(in the rows, 128 means zero)
Facts:
z12: ε fibigrum
z354: α z898; ε nitrir
z410: α z275 z890 z344; ε fibigrum
z544: α z190 z721; ε noze
z262: α z186; ε popa
z567: α z520 z274; ε noze
z493: ε gaskor
z753: α z869; ε popa
z669: ε popa
z745: ε popa
z646: ε popa
z892: α z713; ε noze
z200: ε popa
z732: α z114; ε fibigrum
z710: α z282; ε noze
z935: ε noze
z724: α z710 z381 z429 z669; ε gaskor
z324: α z393 z791; ε fibigrum
z138: α z347 z756 z669 z478; ε nitrir
z218: α z381 z603; ε noze
z896: ε popa
z22: ε fibigrum
z791: α z429; ε fibigrum
z28: α z299 z603; ε popa
z124: α z282; ε fibigrum
z687: α z186; ε popa
z299: α z669 z918; ε fibigrum
z520: α z124; ε fibigrum
z628: α z687 z381 z756; ε popa
z647: α z186 z190; ε noze
z855: α z811 z544 z935; ε popa
z909: α z724; ε gaskor
z251: α z173; ε gaskor
z787: ε fibigrum
z210: α z999; ε noze
z297: α z544; ε nitrir
z541: α z603 z173; ε fibigrum
z277: α z741; ε fibigrum
z445: α z419 z918; ε nitrir
z514: α z493; ε nitrir
z300: α z909; ε gaskor
z127: ε noze
z890: α z561; ε popa
z918: α z735 z745; ε fibigrum
z759: ε gaskor
z169: α z275 z193; ε nitrir
z315: α z12; ε popa
z688: α z710; ε nitrir
z347: ε nitrir
z756: α z687 z26; ε noze
z609: α z787; ε noze
z838: α z57; ε fibigrum
z638: α z646; ε nitrir
z613: ε fibigrum
z431: α z313; ε fibigrum
z4: ε fibigrum
z561: ε noze
z128: α z200 z796; ε gaskor
z91: α z124 z791; ε fibigrum
z478: α z693; ε fibigrum
z193: α z669; ε nitrir
z409: α z753; ε fibigrum
z253: ε fibigrum
z147: α z745; ε fibigrum
z709: α z26; ε popa
z407: α z354; ε noze
z563: ε popa
z313: ε nitrir
z666: α z796; ε gaskor
z693: ε fibigrum
z553: α z282; ε popa
z70: α z646 z154 z266; ε popa
z186: α z381; ε fibigrum
z49: α z493 z855; ε fibigrum
z811: α z765; ε fibigrum
z713: α z724; ε gaskor
z720: α z563; ε gaskor
z381: ε nitrir
z898: ε fibigrum
z338: ε fibigrum
z256: α z935; ε noze
z958: α z275; ε noze
z916: α z563 z753; ε popa
z26: α z282; ε nitrir
z824: α z892; ε fibigrum
z429: α z669 z173; ε nitrir
z318: ε fibigrum
z114: α z381; ε gaskor
z735: α z313 z493; ε fibigrum
z603: α z124; ε fibigrum
z885: α z892 z173; ε gaskor
z173: α z603; ε popa
z378: α z313; ε popa
z273: α z890; ε nitrir
z806: α z710 z318 z22; ε fibigrum
z941: α z273; ε gaskor
z796: α z338 z787; ε nitrir
z393: α z318 z647; ε noze
z57: α z26; ε popa
z591: ε nitrir
z419: α z277 z193; ε popa
z275: α z381 z282 z124; ε gaskor
z266: ε popa
z154: α z124; ε nitrir
z344: ε gaskor
z809: ε noze
z765: ε fibigrum
z869: α z809 z173; ε popa
z777: α z710 z999; ε popa
z282: ε popa
z741: α z687; ε gaskor
z190: α z26 z381; ε fibigrum
z721: α z687 z381 z124; ε popa
z245: α z381; ε fibigrum
z369: α z544; ε fibigrum
z999: ε fibigrum
z816: α z245; ε fibigrum
z274: α z628 z282 z253; ε nitrir
z421: α z282; ε fibigrum
z291: α z638 z613; ε fibigrum

Known rows:
z567: [106 126 126 156 128  97 118  93 128 116 153 114 115 132 119 128 124 130
 129 146 161 154 153 118 140 138 106 161 147 120 134 118 124 124 142 142
 148 117 151 142 131 106  89]
z721: [134  98  94 176 138  75 138 139 129 146 112 134 146  95  98 100 102 170
 151 167 135 198 115 155  99 142 130 130  62 124 102 110 142  87 167 144
 181 162 124 119 137 152 150]
z291: [106 156 136 121 120 115 102 127 114 141 135 167 129 111 111 135 121 141
 127 108 132 142 140 142 132 120  92 157 128 131 144 135 110 143 122 131
 145 175 107 134 107 116  91]
z200: [126 149  99 135 132 105 134 132 123 130 111 144 127 157 104 134 114 110
 123 111 116 143 127 169 160 172 132 167 108 103 131 159  99 139 154 163
 126 133 130 139 110 167  93]
z251: [169 153 134 102 141 173 111  90 131 146 130  77 133 179  81 129 134 160
 106 117 151 103 142 138 104 105  94 131 165 136 126 127 146 139 183 191
 130 192 167 135  94 159  96]
z22: [ 89 165 125 126 112  99 108 140 119 146 115 172 134 116 103 129 121 124
 101 101 122 126 136 150 152 133 101 163 130 133 144 157 103 160 113 144
 133 164 110 129 121 127  78]
z190: [106 139 158 150  76 143  55 125 146 105 124 237 180  94 117 143 113 135
 118 130 128 149 103  96  83 100  93 152 104 149 114 116 182 123 190 163
 153 133  49 104 122 128 121]
z796: [ 91 173 129 144 129 122 135 127 133 149 161 153 119 149 101 115 109 131
 128 125 154 190 138 117 152 107 122 138 128 123 169 148 122 135 133 150
 128 158 168 165  89 141 117]
z381: [ 80 135 102 167  67 107 107 155 169 136 156 210 199  89  84  96 109 148
  69 168 124 171  90 104 168 127 155 123 120 165 111 167 165 154 172 203
 145 135 129 128 133 179 139]
z941: [131 126 104 111 136 152 123  98 147 160 135 122 126 167 106 129 107 134
 127 102 151 141 146 136 108 105  90 143 114 145 134 142 138 133 143 153
 130 152 151 146 110 143  99]
z735: [127 101 151 127 134 148  69 147 110 143 178 214 137  78  89 190 132 132
 135  83 128 142 134 127 150 135  54 139 129 136 137  98 116 119 103 102
  98  92  88  92 114 146  95]
z916: [151 143 116 134 140 129 122 112 122 127 131 127 120 168 111 136 111 129
 151 113 127 160 131 158 140 152 119 163 104 104 136 135 117 122 167 154
 140 154 133 146  85 150 107]
z419: [165 110 124 109 128 120 146 137 113 152 158 134 110 151 118 147 117 124
 159 121 139 168 134 155 125 134 141 157 128  93 117 108  94 115 133 112
 143 135 134 138  94 172 110]
z563: [130 152  98 139 131 111 135 127 121 134 110 140 128 162 106 133 110 111
 122 110 116 147 126 166 160 171 131 162 108 104 132 164 101 140 156 163
 126 142 137 141 106 167  95]
z791: [132 135 134  85 110 122 103 128 113 148 164 143 129 126 121 131 126 160
 135 120 136 138 144 150 137 108 114 148 171 128 127 113 102 151 107 117
 159 197 110 143  94 122  96]
z57: [152 155 177 141 113 160 107 116 116 117 109 174 125 183 119 164 121  96
 168 113 150 157 124 130  59 127 106 176 121  82 125  90 150 109 200 168
 120  91  83 109  93 162 129]
z173: [216 175 168 135 164 161 104  99  93 100 130  43 135 166  63 134 156 205
 126 148 127  98 119 166 136 159 107 131 190  94 123  94 134 115 233 227
 145 239 173 124  82 175 118]
z354: [100 162 135 138 126 132 130 136 132 150 165 156 126 142  94 123 114 130
 124 124 163 181 137 115 153 107 116 135 139 127 161 140 125 133 135 147
 125 147 165 153  93 149 119]
z816: [108 142 133 121 110 117  89 130 124 131 143 177 143 106 111 136 120 146
 122 119 125 140 132 136 140 119  99 147 130 142 134 134 123 142 134 139
 150 177  99 129 108 119  97]
z266: [128 147 103 139 128 103 137 129 120 134 112 140 128 158 101 132 116 113
 122 111 119 144 126 171 163 173 129 165 108 105 131 159 100 136 151 161
 126 136 133 137 108 170  95]

Rows:
No name comes twice in this set of rows, the named rows included.
[ 83 110 113 165 148  79 139 126  85 137  69 116 131 144  95  68 149 173
 168 158 203 175 138 202 105 133  52 111 174 151 135  71 106 157  84 177
 147 142  46 116 109  59 164] | z124
[121 116 127 172 111 109  94  99 145  97 164 125 154 103 101 117 132 166
  95 177 135 131 124  98 144 146 121 144 146 144 101 120 160 123 192 186
 166 144 146 120 143 132 100] | z218
[132 121  91 103 130 152 124  97 155 156 139 118 127 169 110 125 107 138
 127 102 151 142 145 137 119 102 100 137 120 146 128 143 134 143 136 146
 138 152 147 158  96 138 100] | z300
[111 144 109 149 105 118 139 112 114 110  62 148 135 229 115 102 134  92
 146 129 167 153 118 197 120 175 121 156 167 109 121 119 106 177 151 219
 114  81  49 134  80 128 139] | z282
[139 132 109 134 134 115 135 137 120 137 124 153 132 150  96 143 120 108
 124 109 116 143 126 168 162 174 128 160 113 107 126 149  94 129 148 155
 116 119 127 126 108 180  99] | z745
[112  72  69 153 124 122 130 108 151 148  98 123 166 151  89  78 127 168
 127 157 183 161 121 162  99 123  88 101 134 185  99 107 153 151 136 201
 152 120  87 123 120 117 160] | z275
[110 147 131 125 130 125  91 127 119 128 140 172 128 120 113 140 116 143
 133  96 131 147 140 140 144 122  79 152 121 132 152 138 119 137 119 131
 141 176 105 136  98 109  93] | z811
[ 92 161 129 158 119  99 119  94 128 116 137 114 120 131 110 130 130 113
  89 135 141 116 143 119 163 156 120 175 147 115 137 153 118 145 156 168
 133 116 161 138 137 130  65] | z809
[147 114 149  79  83 137 151 158 126 186 224 150 130 127 100 138 139 132
 126 145 168 167 132 123 134  89 168 132 215 116 113  93  85 148  92 103
 129 129 152 135  89 191 119] | z193
[154 148 154 138 117 147 115 117 121 122 112 162 127 174 118 151 119 103
 162 116 148 160 127 144  78 138 115 170 119  88 124 107 138 115 191 162
 130 108  94 120  93 161 122] | z709
[122 130 147 123 127 135  84 139 113 140 153 187 134 100 103 160 124 138
 130  92 129 141 135 132 142 123  74 147 131 133 141 114 115 136 117 119
 125 132  98 112 112 130  93] | z431
[163  74  68  49  57 164 113  95 180 156 201 134 163 175 134 102 110 157
 117 134 138 144 130 133 136  92 167 131 175 170  76 146 129 180 128 148
 178 177 124 181  70 153 112] | z724

The same nodes again, as new rows of numbers:
Known rows:
z315: [ 95 128 117 155 133 120 111 117 101 136  90  88 133 105 122  79 130 113
  86 180 118  83 150 159 177 143 101  78  98  85 152 124 144 100 137 109
 101 163]
z154: [117 119 135 119 157 166 129 138 110 141  56  73 128 152 104  68  74 141
  81 169 155  48 186 154 154 169 131  96 152 135 140 106 169 101 161 123
 126 152]
z190: [ 88 136 129 170  90  96 111 120  95 154  87 103 121  65  91  81 140  94
  86 176 123 111 162 136 158 149 119 117 119  75 149 126 174 152 152 175
 155  96]
z28: [101 131 121 145 140 122 112 106  89 123  95  78 130 113 118  67 129 100
  89 160 115  93 146 155 168 145 121  61 113  97 148 115 134 107 147 108
  94 145]
z431: [ 81 139 152 172 122 101 136 111 113 159  75  70 152  90 104  72 108 117
  76 178  78  71 139 159 140 137 114  99 101  96 132  97 162 120 166 127
 152 122]
z245: [ 88 120 124 168  89 116 124 114 110 132  71  84 130  79 106  79 138  96
  94 190 117 103 157 113 168 170 120 126 152  40 154 102 163 137 161 170
 151  83]
z297: [ 85 155 128 158 140 129 125 125  83 164  92  96 107 115 101  99  69 129
 109 184 136  79 143 141 170 165  97  96 102 101 130 105 164 102 151 146
 140 172]
z638: [ 95 140 126 164 152 134 125 140  95 165  84  95 117 123 115  86  85 123
  92 169 126  81 136 135 168 156  94 106 123 109 131 110 168 101 142 132
 131 169]
z721: [109 111 109 117 122 151 102 122 108 126  78  84 142  90 103  61 140 115
  85 183 159  84 207 156 178 167 134  94 130  81 176 119 161 114 148 131
 105 135]
z688: [ 97 135 110 166 142 123 131 140  95 154  75 109 104 137 113  98  77 111
  92 177 128  87 131 134 181 152  87  93 118  98 124 119 171  94 150 133
 145 153]
z892: [ 76 148 136 175 139 102 130 124 115 127  70 115  90 101 100  99  99 133
 122 145 109  88 175 129 195 155  85  84 102  85 133 112 146  99 161 108
 119 157]
z909: [ 81 157 112 150 130 132 125 127 132 112  54  96  89 108 146 111  94 100
  87 168 101  98 151 149 217 153  79  93  87  73 131 104 170  83 185 144
 134 150]
z273: [ 93 148 125 161 147 134 126 136  91 163  85  96 112 120 108  92  75 124
  98 172 131  82 141 141 172 158  94 101 113 107 129 106 168  96 148 135
 138 170]
z253: [ 98 133 157 193 121 112 119 130 129 151  69  82 128 110 135  92 134 119
  73 164  97  70 137 147 146 137  87 122 126  90 135 120 151 124 140 126
 132 130]
z759: [ 83 137 138 149 143 130 123 132 131 134  57  91 107 105 164  92 130 117
  77 168  88  89 131 138 173 150  97 117 102 108 143 121 159 114 166 148
 108 168]
z347: [ 96 125 125 172 157 134 127 150  98 166  78 100 125 129 132  81 103 124
  86 173 115  84 119 125 161 155  91 119 136 105 135 117 164 104 133 127
 125 171]
z898: [ 99 136 158 191 122 115 119 130 129 150  72  79 129 107 135  93 133 120
  74 165  97  69 137 150 150 138  84 122 125  89 136 116 151 121 138 128
 130 135]
z809: [ 80 123 146 180 154 102 129 135 123 142  62 112 109 102 122  79 130 141
 108 146  92  85 150 113 169 151  94 106 123  99 144 125 139 120 144 106
 100 163]
z4: [ 97 138 156 191 121 116 119 128 128 148  71  79 129 107 131  92 130 120
  75 166  98  72 139 150 152 140  88 120 124  90 138 116 150 121 142 126
 134 130]
z669: [104 111  95 167 150 125 118 135 116 132  73  92 150 114 144  61 139  93
  65 160  88  95 129 151 190 128  85  78 118  73 149 116 152  77 136  86
 102 151]

Rows:
No name comes twice in this set of rows, the named rows included.
[ 95 104 110 167 126  58 147 138 126 122  31 157  71 152  96 102 107 125
  99 181 106  72 164 133 184 130  96  69  94 104 121 176 155 120 159 115
 139 127] | z710
[101 130 121 150 136 126 110 117 105 133  88  86 135 110 122  82 129 119
  84 178 122  77 158 163 177 147 100  81 102  89 153 123 143  98 137 106
 100 164] | z70
[101 147 138 148 148 117 106  84  63 104 115  67 100 133 124  68 135  75
 106 120 117 116 124 141 157 147 142  33 135 116 140 111 101 126 148 108
  70 127] | z173
[ 95 145 125 156 133 113 107 104  86 132 105  85 114 107 118  88 125 108
  95 169 122  93 146 162 174 146 103  65  94  90 147 122 133 105 137 113
  97 161] | z753
[ 75 135 141 170 143 101 131 128 117 143  66 112 106  95 103  82 109 142
 115 154 101  81 173 126 178 155  95  96 104  96 142 119 147 113 157 109
 117 161] | z256
[ 77 141 139 171 144 103 127 131 119 140  68 117 101  91 101  90 110 139
 112 146 109  83 178 129 184 153  90  97 104  96 141 120 153 110 152 108
 116 164] | z393
[ 95 138 121 156 133 120 112 114 100 135  92  85 126 105 118  88 125 119
  87 182 122  79 155 165 181 146  95  78  92  83 151 122 141  95 139 110
 104 169] | z890
[101 130 104 152 144 124 115 126 106 138  85  89 146  99 116  68 121 106
  72 165 109  87 160 174 187 133  95  69  91  87 148 113 160  82 147  95
 114 159] | z419
[ 98 136 124 185 134 116 131 133 127 144  64  79 152 100 117  61 108  84
  57 132  76  88 144 162 174 119  94  88 122  88 124  89 175  91 165 102
 156 102] | z299
[ 91 135 117 158 157 132 132 141  94 167  78  97 132 118 107  71  78 113
  85 166 113  87 133 139 171 148 103  95 120 112 129 102 180  94 154 126
 142 159] | z445
[105 139 106 144 132 140  84 141  97 154 101 103 137  61 109  65 153 106
  71 150 156 107 197 173 185 143  99  99 104  97 171 135 177 109 124 126
 103 166] | z687

